[ 65  12  13 -23  17   2   4  14  92  -9 -29 -19  20 -18  45  18   6 -47
  24  48 -35  27 -93 -17  46  49  -1  -9 -10 -11  -7  17  -4   6 -64]
1
[ 32 -10  11 -53   1  -6 -16   9  93 -10 -49 -21  -6   5  26  30   1 -36
  19  15 -45   0 -38 -17  45  33  28 -13 -12 -73 -20 -34  15  -8 -54]
0
[ 30 -14  18 -51  12  -7  -9   3  90  18 -43 -17   1  -2  41  40   9 -31
  10  13 -38  -2 -77 -17  34  31  56 -14   2 -63 -18 -50   9 -15 -27]
2
[ 28  22  58 -68   9  29 -30  17  52   2  13 -60 -46  43 -22  23  10 -36
  23 -20  19 -44 -63   1  32  12   7  -7  25  19 -35   3 -27   2 -18]
7
[ 65  16   7 -44  -5 -15   6   1 100 -15 -29 -32  34  12  38  20  20 -56
   4  41 -48  52 -91 -24  45  46  16 -11 -16  -8 -26  21  10  17 -63]
7
[ 58  16  15 -35  11   1  -8   9 106 -28 -25 -24  20   7  44  23   5 -52
   8  64 -42  37 -80 -19  35  50  11 -37 -11 -28 -10   5   7  -7 -53]
0
[ 30 -20  27 -50  11 -17 -14  12 101 -20 -56  -9   8   9  28  10  24 -29
  24  36 -47  -4 -52 -14  40  47  40 -27  -8 -78 -16 -44  31   3 -69]
0
[ 37  27  42 -63  -1  25 -22  13  55  10  15 -57 -56  48 -12  24   5 -31
   9 -16   3 -33 -65  -8  26   4  -9  -9  17   4 -20   5 -28   2 -12]
7
[ 20 -30  20 -68   1 -25 -12  13  98  10 -58 -10  -7   2  10  36  19 -45
  19   2 -45  -6 -57 -22  41  16  48 -11 -20 -54 -18 -62   8  -3 -41]
3
[ 50   7  10 -31  31   0  -2  -7 104  -8 -18 -16  22  -4  62  18   8 -41
  20  53 -44  24 -85 -20  31  33  28 -24 -11 -32 -16 -13  -9  -3 -78]
1
[ 28 -23  24 -66  20  -6 -13 -13  91  20 -53 -13   8  -2  18  33   8 -45
  31   4 -35 -12 -68 -21  38  24  55  -2  -8 -37 -29 -55  11 -11 -36]
2
[ 38 -19  17 -53  -6 -26  -7   9  86   5 -62  -3  -7   3  11  21  21 -36
  11   9 -48   4 -59 -25  43  25  21  -1 -24 -51  -9 -42  13  17 -47]
3
[ 35   1  46 -64  18  30 -36  15  57  -6  -1 -37 -56  29 -25  14  26 -30
  35 -16  17 -57 -68 -16  32 -11 -15   2  -4   1  -9  -2 -28  -5 -12]
4
[ 37 -18  20 -59  -6 -27   2   5  80 -11 -63 -12  -4   2  23  27   5 -50
  25   8 -33   0 -67 -18  46  45  24  19 -17 -42 -12 -37   8  11 -37]
5
[ 29 -21  17 -64   1 -33  -8   3  91   9 -60  -1 -12   4  13  33  19 -42
  17   4 -45  -7 -53 -26  41  21  29  -1 -27 -56  -7 -61   4   5 -34]
3
[ 39  -8  25 -51   9  -6 -13   5  89  -8 -53 -10  10   6  23  15   7 -34
  26  13 -40  -3 -51 -15  49  38  28 -10 -11 -62 -17 -38  19   4 -61]
0
[ 54  20  16 -23  15   3 -16  -4  94 -28 -26 -13  15   5  47  17   4 -48
  16  63 -46  35 -74 -22  35  44  12 -27 -14 -28 -12  -5  10  -2 -65]
0
[  26    8   38  -52    5   27  -27   13   47   -2   20  -55 -100   39
   10   31    7  -34   12   -6   17  -37  -82    0   13   -5    2  -13
    9  -19    2  -10  -27  -19  -13]
5
[ 42  42  24 -37  -8  -9  -2  45  43 -18  30 -56 -73  15  42  23  40  -7
  21  21  33   2 -92  12  26  37  18 -12  17 -54   6  16 -19   1 -31]
7
[ 38  33  15 -33   5   1 -18  37  53 -28  18 -46 -83   2  20  21  23 -29
  21  32  40 -17 -70  -8  21  21   2 -12  13 -31   6  11 -20 -16 -28]
6
[ 26 -24  28 -49  12 -24  -9   4  98 -11 -61  -7  22   4  10  22  22 -27
  23  16 -43   3 -71 -16  37  39  30 -22 -10 -46 -19 -51   6   9 -62]
9
[ 36  20  21 -57  -1  -3 -18  34  44 -12  21 -51 -65   3  12  24  29 -25
  31  18  25   0 -81   6  23  10   2 -14  -2 -16   7   8 -18 -16 -44]
9
[ 24  35   6 -64 -11   1 -29  29  32 -23  26 -64 -85  -9  37  32  13 -37
  25  33  25   0 -66  -2  22   9  29 -15   3 -29  -2  16 -25 -29 -24]
8
[ 52  21  20 -41   2  14 -21  45  37 -27  25 -46 -70  -1  18  14  52 -17
  38  31  24 -13 -91  -1  19  25 -14  -8  -5 -22  10  43 -14  -7 -33]
4
[ 24 -35  14 -67   1 -32 -14  -2  84 -15 -47 -27 -18  12  30  27  27 -52
  19  19 -33   0 -65 -11  40  26  62   0 -16 -58 -15 -46  14 -10 -59]
5
[ 37 -18  28 -43  -2 -15 -13  10  84   0 -65  -1 -14  -5   8  25  19 -46
  32  17 -46   3 -64 -26  44  26  16  -2 -19 -32 -17 -31  17  16 -51]
3
[ 60  39  14 -55  -5  -6 -25  32  25 -33  27 -52 -73  10  23   4  35 -30
  22  35  43  -3 -52   9  39  24  -5   2  -2 -34  19  37  -5  -5 -49]
0
[ 57   5   4 -43  -3 -15   1  -6  81 -27 -37 -22   5   7  43  31  -1 -69
   4  36 -33  34 -77 -25  38  44   4   9 -22 -12 -13   5   0  11 -43]
5
[ 51  12  26 -22  14  15 -19   3 103 -28 -33 -20  10   5  44  22  -3 -54
  21  63 -46  34 -76 -25  38  31  12 -33  -7 -23 -27   6  14  -6 -67]
0
[ 49   3  18 -39   0 -14  -3  17 106 -19 -39 -20  42  -3  33  25   0 -50
   8  54 -49  49 -87 -26  36  39   7 -28 -11   4 -29   9   4   8 -64]
9
[ 40  36   5 -30   5   9 -19  34  36 -28  30 -53 -97  -2  21  29  24 -32
  16  26  49 -14 -64  -4  19  15  -1  -5  12 -36   6  19 -21 -23 -31]
6
[ 31  25  37 -42   7   0 -30  33  41 -24  16 -49 -63  -6  16  33  32 -23
  52  36  26  -8 -80  12  20  34   6 -26   9  -1  -4  13 -26 -18 -37]
9
[ 29 -15  14 -46  11   6  -5  -5 108  -1 -61 -14   5  -6  19  35   3 -48
  33   4 -36   1 -68 -31  40  30  28   3 -13 -39 -33 -27  18   6 -39]
2
[ 50  17  10 -39  -5  -1  -5   6  76 -25 -42 -19  23 -30  57  24  -4 -64
  18  45 -40  46 -84 -29  45  49  20 -10 -16  -3 -30  23  11   9 -56]
8
[ 55  17  15 -19  27  14   2   3 102 -14 -26 -17  18 -14  47  24  -4 -51
  31  44 -31  25 -91 -23  41  37   2 -10 -10  -9 -17   8 -14   4 -63]
1
[ 36  22  37 -53  21  32 -35   4  51   4  12 -45 -68  21 -16  26  -5 -44
  15 -13  27 -50 -57 -15  24  -7  -3 -11  14  14 -15  -9 -37 -22 -12]
6
[ 26 -12  10 -74  -3 -23   0   4  96   2 -43 -29  10  10  19  38  23 -49
  27  -5 -42   4 -55 -19  49  34  55   7 -10 -54 -28 -42  12  -2 -46]
7
[ 25  31   9 -58 -14   1 -22  35  14 -21  29 -55 -94 -12  42  20  30 -17
  26  16  30 -15 -66   7  17  25  31 -14   8 -52   8  12 -13 -15 -32]
8
[ 22 -12   2 -83  -5 -14  -4   4  82  -2 -57 -19   8 -17  21  27   6 -50
  27   0 -47   2 -56 -23  42  37  47  -1 -21 -52 -20 -44  13  -2 -44]
8
[ 50   9  20 -42  22  10 -10  -2 105 -21 -34 -18  23   4  39  22   0 -58
  23  39 -36  25 -69 -22  42  40  14 -20 -19 -26 -27  -6  14  -1 -67]
0
[ 65  20  15 -26   4   6 -12   7  89 -24 -28 -18  21   6  45  18   1 -45
   5  56 -50  35 -74 -20  35  54   3 -32  -8 -28 -12  14  10   5 -58]
0
[ 56  26   5 -33  -9   6  -3   0  86 -19 -42 -19  20 -13  54  19 -16 -50
  -2  36 -53  47 -89 -35  41  40   3 -19 -15 -11 -21  20  -2  17 -46]
8
[ 50  10   3 -28  -2  -7  -3  -4  90 -25 -26 -24  10   1  50  24   3 -67
  -3  24 -34  42 -86 -24  45  43   9   6 -28   5 -15  11   4   9 -58]
5
[ 44  27  17 -28   2   9 -22  44  44 -29  29 -48 -76  -6  40  35  38 -15
  30  28  29 -13 -86  -2  20  28  -7 -15  -2 -33   7  37 -34 -19 -10]
4
[ 23 -27  27 -46   0 -20 -23   5  87   2 -56  -8 -16  -3  19  35  22 -39
  31   7 -43  -4 -61 -20  41  17  57 -17 -13 -53 -20 -53   4  -1 -49]
3
[  55   29   15  -37   -2    1   -7   25   38   -5   27  -46  -73   -2
   28   19   20  -24   22   30   43    2 -103   -3   16   20    5   -4
    4  -19   15   29  -20  -11  -15]
2
[ 44  14  47 -38   4  36 -16   7  51  17  -1 -34 -60  18 -12  21 -17 -26
  22 -29  25 -47 -86 -18  18  11 -21  -6  12  17 -11  13 -32   4  12]
2
[ 55   3   5 -31  -2 -13   2  -5  98 -25 -35 -21   2  12  58  28  10 -53
  -2  46 -51  40 -95 -23  29  49  11 -17 -20 -31  -8   1   4   9 -49]
5
[ 67  20  -1 -20  -2  -1   0   0 101 -12 -36 -22  22  -3  46  26  -8 -49
 -10  59 -45  53 -96 -35  31  42  -3 -15 -10  -8 -18  27   1  11 -36]
2
[ 29  39  23 -46 -14   7 -24  45  28 -26  14 -51 -87 -14  44  13  29 -13
  39  31  22  -4 -82   6  26  28  21 -19  12 -41   4  22  -9  -4 -37]
8
[ 30  13  28 -37  20  25 -41  -5  43  -1  24 -44 -81  29  -4  29   6 -29
   0  -8  22 -53 -59 -10   7  -1  18 -31  21 -20  -5 -22 -42 -31 -13]
6
[ 35  11  50 -55  14  33 -32   3  69  16  -5 -44 -52  26 -20  23 -17 -41
  27   8  14 -33 -83 -19  21 -13  -2 -11  13  31 -25   2 -28 -14  -1]
2
[ 30   2  56 -45  12  30 -37   1  45  18   7 -32 -84  28 -22  31  -2 -38
  25 -22  14 -54 -70 -13  14 -15 -10 -21  -1  22 -14 -14 -40  -9  -5]
3
[ 49  23  11 -37   2  -3 -27  40  32 -33  28 -46 -82   1  33  25  63 -17
  26  42  27 -10 -82   2  24  24   0  -9  -3 -50  23  27 -19 -20 -24]
4
[ 49  15   6 -46   0  -8  -5   1  77 -19 -38 -16  25  -7  50  15   2 -51
  -8  46 -49  40 -85 -27  35  45  26 -21 -10 -31 -14  -5   5   9 -50]
8
[ 58  34  16 -44  -5  -8 -31  25  29 -32  32 -56 -82   4  31  11  31 -26
  36  42  39  -4 -61  10  29  27   4 -16  -3 -25  17  39 -18 -17 -41]
0
[ 40  -3  54 -48  14  36 -52  12  40 -11   1 -42 -49  32 -25  18  22 -32
  12 -14   8 -64 -54 -12  30   8 -20 -13  11  20 -22  23 -30  -1  -7]
4
[ 46  23  17 -58 -13 -15  -5  30  48 -13  21 -58 -66  14  13  23  34 -38
  30  25  21   1 -79  -1  26  29   2  -2  -3 -11  -3  31 -11  -6 -32]
7
[ 53  20  10 -33  -1 -10   4   1 114 -12 -27 -31  37   6  48  31   5 -56
   6  40 -52  55 -93 -28  43  46  19 -18 -16   2 -37  17   1   8 -56]
7
[ 25  17  43 -87   8  25 -26   6  66  12  17 -63 -49  44 -21  33  12 -46
  27 -44  13 -48 -56  -5  35   2  13  -3   9  14 -24 -10 -30 -10  -7]
7
[  36   27   26  -31  -10    7  -23   28   41  -28   27  -59 -104    9
   50   38   22  -30   30   20   29  -11  -85    8   19   29    5  -15
    6  -19    6   28  -27  -15  -16]
5
[ 33   9  -6 -47  -8  -9  -8   1  72 -10 -41 -22 -12 -15  51  33   5 -32
   6  21 -52  21 -69 -20  31  43  32 -21 -13 -68  -7 -25  -1  -3 -38]
8
[ 50  -3  10 -36   5  -7   0  -1  97 -27 -35 -26  10   7  54  33   5 -66
  -1  41 -39  40 -89 -21  36  44  22  -9 -18 -22 -21   1   8   4 -55]
5
[ 35  14  45 -68  17  21 -15   2  62   3   6 -51 -44  37 -24  21  16 -45
  31 -30  26 -36 -77  -4  35   7   5   2   3   9 -22  -7 -24   2 -24]
7
[ 25 -12   3 -69 -16 -17  -8  11  71 -14 -59 -18   1 -11  18  19  13 -44
   8  -2 -46  -2 -46 -25  47  42  36   2 -12 -62 -14 -30  21  12 -45]
8
[ 22 -20  26 -52  17  -6  -3  17  92   8 -51 -10  -2  -9  24  27   0 -37
  36  -3 -30 -28 -49 -18  56  24  33  12   0 -57 -17 -49   2  -2 -51]
1
[ 32  17  40 -46  31  41 -24   9  62  11  30 -45 -68  20   4  23   4 -24
  34 -13  15 -57 -75   0  15   8  -7 -25  11  -1   0  -5 -45 -17 -22]
1
